Each row has a name. Each piece below is followed by the name of the row it came from, unless a question asks for something else. Each question is about the rows just above it.

j772: [100 100  95 106  89 162 129  92 154  88 155 101 164 159 154  95 158 162
  90  99  95 154  96 164 160 117  98 167  98]
j689: [154 152 124 162  98  99 108 121 153 167  95 142 148 104 100 146 164 157
 164  98  98  95  99 160  96 103 103 106 102]
j287: [ 95  96 108  95 104 153 124  98 157 106 152  99 146 148 164  99 155 160
 103 100 102 164  99 142 167 121  98 162 103]
j409: [ 96 102 147  96 100 163 141  94 163 100 173  99 161 160 163 100 163 165
  92 106 101 160  98 160 169 117  99 164  93]
j560: [ 98  99 148  96 104 167 103 160 142 103 146  95 154  98 108 164 121 162
 152 100  95 164 124 153  99 102  99 157 106]
Which row holds these entries in another order? [ 95  95  96  98  98  99  99  99 100 102 103 103 104 106 108 121 124 142
 146 148 152 153 155 157 160 162 164 164 167] => j287
Go on from [117  99] to the end of its row. => [164  93]
Which row holds these entries in another order? [ 95  95  96  98  98  99  99  99 100 102 103 103 104 106 108 121 124 142
 146 148 152 153 154 157 160 162 164 164 167] => j560
The rest of the row after [ 99 160]: => [ 96 103 103 106 102]
Go on from [148  96] to the end of its row. => [104 167 103 160 142 103 146  95 154  98 108 164 121 162 152 100  95 164
 124 153  99 102  99 157 106]

j835: [112 152 140 157 120 136 120 139 137 118 129 135 128 127 132 122 120 123
 103 115 151 136 128 115 123 121 123 148 133 125 124 126 125 120 134 123
 139 131 127 139 136 122 134 126 140]
j287: [156 140 137 123 124 120 112 152 132 120 139 151 121 148 115 125 128 120
 125 103 134 128 123 122 122 126 123 136 118 131 129 133 134 139 140 123
 139 135 115 126 120 127 136 136 127]
j560: [128 126 124 143 121 116 150 121 130 131 123 147 138 117  86 125 133 131
 134 124 127 132 126 127 126 134 128 124 122 113 123 137 136 114 138 133
 122 134 124 124 112 124 112 120 126]
j409: [126 117 116 116 124 124 132 118 127 127 134 131 129 132 127 128 129 124
 103 115 151 133 124 122 139 134 121 113 131 128 126 123 130 126 132 128
 124 133 127 131 120 124 112 125 117]
Go on from [127 134 131 129] to the end of its row. => [132 127 128 129 124 103 115 151 133 124 122 139 134 121 113 131 128 126
 123 130 126 132 128 124 133 127 131 120 124 112 125 117]
Which row holds these entries in another order? [140 112 152 140 157 120 136 120 139 137 118 129 135 128 127 132 122 120
 123 103 115 151 136 128 115 123 121 123 148 133 125 124 126 125 120 134
 123 139 131 127 139 136 122 134 126] => j835
Put [140 126 134 122 136 139 127 131 139 123 134 120 125 126 124 125 133 148
 123 121 123 115 128 136 151 115 103 123 120 122 132 127 128 135 129 118
 137 139 120 136 120 157 140 152 112] back in order: which row is it? => j835
After [123 103 115 151], its row goes on with => [136 128 115 123 121 123 148 133 125 124 126 125 120 134 123 139 131 127
 139 136 122 134 126 140]
After [123 122], its row goes on with => [122 126 123 136 118 131 129 133 134 139 140 123 139 135 115 126 120 127
 136 136 127]
The rest of the row after [115 123]: => [121 123 148 133 125 124 126 125 120 134 123 139 131 127 139 136 122 134
 126 140]

j689: [116 134 116 126  94 147 146 142 144 103 139 116 148 143 135 112 121 150
 130 124 135 119 153 133 134 134 109 125 107 139 129 128 122 143 130 139
 130 143 129 121 142 119 116 134 104 176 117 124 133 134 140]
j872: [131 152 113 138 157 137 146 125 133  89 132 114 147 130 120 122 116 127
 126 112 139 108 124 155 112 120 123 130 133 119 140 108 119 106 120 135
 150 134 122 158 130 141 141 127 145 141 117 144 119 134 142]
j696: [152 126  89 124 124  94 105 121 126 142 116 129 138 103 109 138 139 127
 119 123 129 138 141 114 116 119 123 137 143 125 140 122 140 125 125 120
 111 125 128 134 152 121 115 132 160  88 130 129 133 111 118]
j287: [137 144 114 140 140 147 115 134 129 121 119 114 129 118 101 143 153 139
 136 133 135 119 146  83 105 155 154 118 146 128 129 129 139 145 118 123
 121 122 120 114 143 130 127 142 111 136 126 111 134 126 131]
j652: [ 91 133 132 119 119 148 112 124 143 128 118 174 131 151 106 113 134  84
 111 124 131 118 119 116 124 120 117 100 101 139 124 125 105 118 114 133
  97 145 133 132 118 125 134 122 129 117 114 120 115 134  95]
j757: [114 112 174 134 134  91 133 151 143 120 125 124  97 134 124 120 119 105
 116 128 117 114 118 124 132 113 133 131 115 101 106 131 117 100 148 125
 139 124 118 118  84 132 118 122 145 111 133  95 129 119 118]
j560: [152 135 126 151 150 154 109 135 116 157 124 124 125 121 105 135 155 141
 117 145 128 150 120 149 111 133 132 133 139 122 127 125 125 134 116 142
 143 116 146 128  99 144 138 149 134 119 128 129 124 144 132]
j835: [152 127 122 145 138 157 108 127 112 150 119 141 124 114 112 123 147 133
 120 140 133 158 122 134 117 127 139 130 132 116 134 119 135 106 125 120
 141 108 146 142 113 137 131 144 155  89 130 130 119 141 120]
Which row holds these entries in another order? [139 129 116 125 129 133 107 147 133 130 150 116 122 176 124 134 134 130
 134 126 116 135 142 140 121 143 135 109 121 146 134 116 143 144 128 130
 124 119 117 142 134 103 139 148 139 112 119 104 153  94 143] => j689
After [122 116], its row goes on with => [127 126 112 139 108 124 155 112 120 123 130 133 119 140 108 119 106 120
 135 150 134 122 158 130 141 141 127 145 141 117 144 119 134 142]
[160 111 105 126 141 122 138 121 124 118 123 129  94 132 125 134 142 140
 129 143 119 133 125 125 124 152 138 152 138 126 128  88 111 116 116 130
 103 139 129 123  89 115 109 125 120 127 137 121 119 114 140] is which row reordered? => j696
[119 141 120 152 127 122 145 138 157 108 127 112 150 119 141 124 114 112
 123 147 133 120 140 133 158 122 134 117 127 139 130 132 116 134 119 135
 106 125 120 141 108 146 142 113 137 131 144 155  89 130 130] is which row reordered? => j835
Go on from [133 119 140] to the end of its row. => [108 119 106 120 135 150 134 122 158 130 141 141 127 145 141 117 144 119
 134 142]
Put [118 119 129  95 133 111 145 122 118 132  84 118 118 124 139 125 148 100
 117 131 106 101 115 131 133 113 132 124 118 114 117 128 116 105 119 120
 124 134  97 124 125 120 143 151 133  91 134 134 174 112 114] back in order: which row is it? => j757

j652: [133 136 121  96 120]
j215: [120 149 131 120 115]
j696: [172 109 137 110 137]
j872: [132 136 121  96 120]
j757: [132 136 122  96 117]
j835: [135 141 146  96 114]
j378: [131 151 120 120 115]
j772: [125 121 110 125 159]
The rest of the row after [151 120]: => [120 115]
Put [ 96 121 120 136 132] back in order: which row is it? => j872
Put [120  96 121 136 132] back in order: which row is it? => j872
The rest of the row after [132 136 122  96]: => [117]
Go on from [137 110] to the end of its row. => [137]
After [120 149 131], its row goes on with => [120 115]

j560: [119 136 119  85 111 112 122 144]
j835: [ 92 108 144 150 113 109 138 139]
j409: [136 119 119 122 112 110  85 153]
j378: [130  99 135 102 119 131  91 114]
j652: [119 136 119  85 111 112 122 153]
j689: [105 146 145 161 115 124 140 101]
j696: [143 113 109 108 150 139  92 138]
Go on from [102 119 131] to the end of its row. => [ 91 114]
[139  92 108 144 150 113 109 138] is which row reordered? => j835
Which row holds these entries in another order? [153 122 112 111  85 119 136 119] => j652

j560: [158 126 131 133 132 129 135 128 134 112 138 133 131]
j652: [109 144 119 114 110 123 102 128 121 135 118 118 105]
j872: [133 117 141 129 137 136 103 132 158 134 134 135 136]
j772: [158 117 134 136 136 133 135 129 137 103 142 134 132]
j835: [124 173 109 101  91 114  81 108  80 115 101  77  80]
j378: [100  96 137 134 140 138 130 137 140 123 132 135 136]
j215: [150 136 127 128 125 126 127 124 125 117 131 124 124]
j287: [157 117 134 136 136 133 135 129 137 103 142 134 132]
j689: [130 127 128 128 129 128 129 128 129 127 129 128 128]
j409: [ 95 123 126 122 124 129 115 128 121 135 118 119 120]
j696: [103 129 125 120 121 127 112 126 117 130 117 115 116]
j757: [107 113 132 131 134 133 130 133 134 133 128 133 134]
After [128 121 135 118 119], its row goes on with => [120]
The rest of the row after [107 113 132 131 134]: => [133 130 133 134 133 128 133 134]
Put [103 117 129 132 133 134 134 135 136 136 137 142 158] back in order: which row is it? => j772

j409: [113 140 156 129 107 131 117 146 140]
j872: [126 106 121 129 107 131 117 145 118]
j689: [106 118 117 131 145 128 107 126 121]
[129 140 131 146 140 156 113 117 107] is which row reordered? => j409
[126 121 106 118 117 131 145 128 107] is which row reordered? => j689
Go on from [126 106 121 129 107] to the end of its row. => [131 117 145 118]
After [129 107 131 117 145], its row goes on with => [118]
Which row holds these entries in another order? [145 118 126 106 121 129 107 131 117] => j872
[145 128 107 126 121 106 118 117 131] is which row reordered? => j689

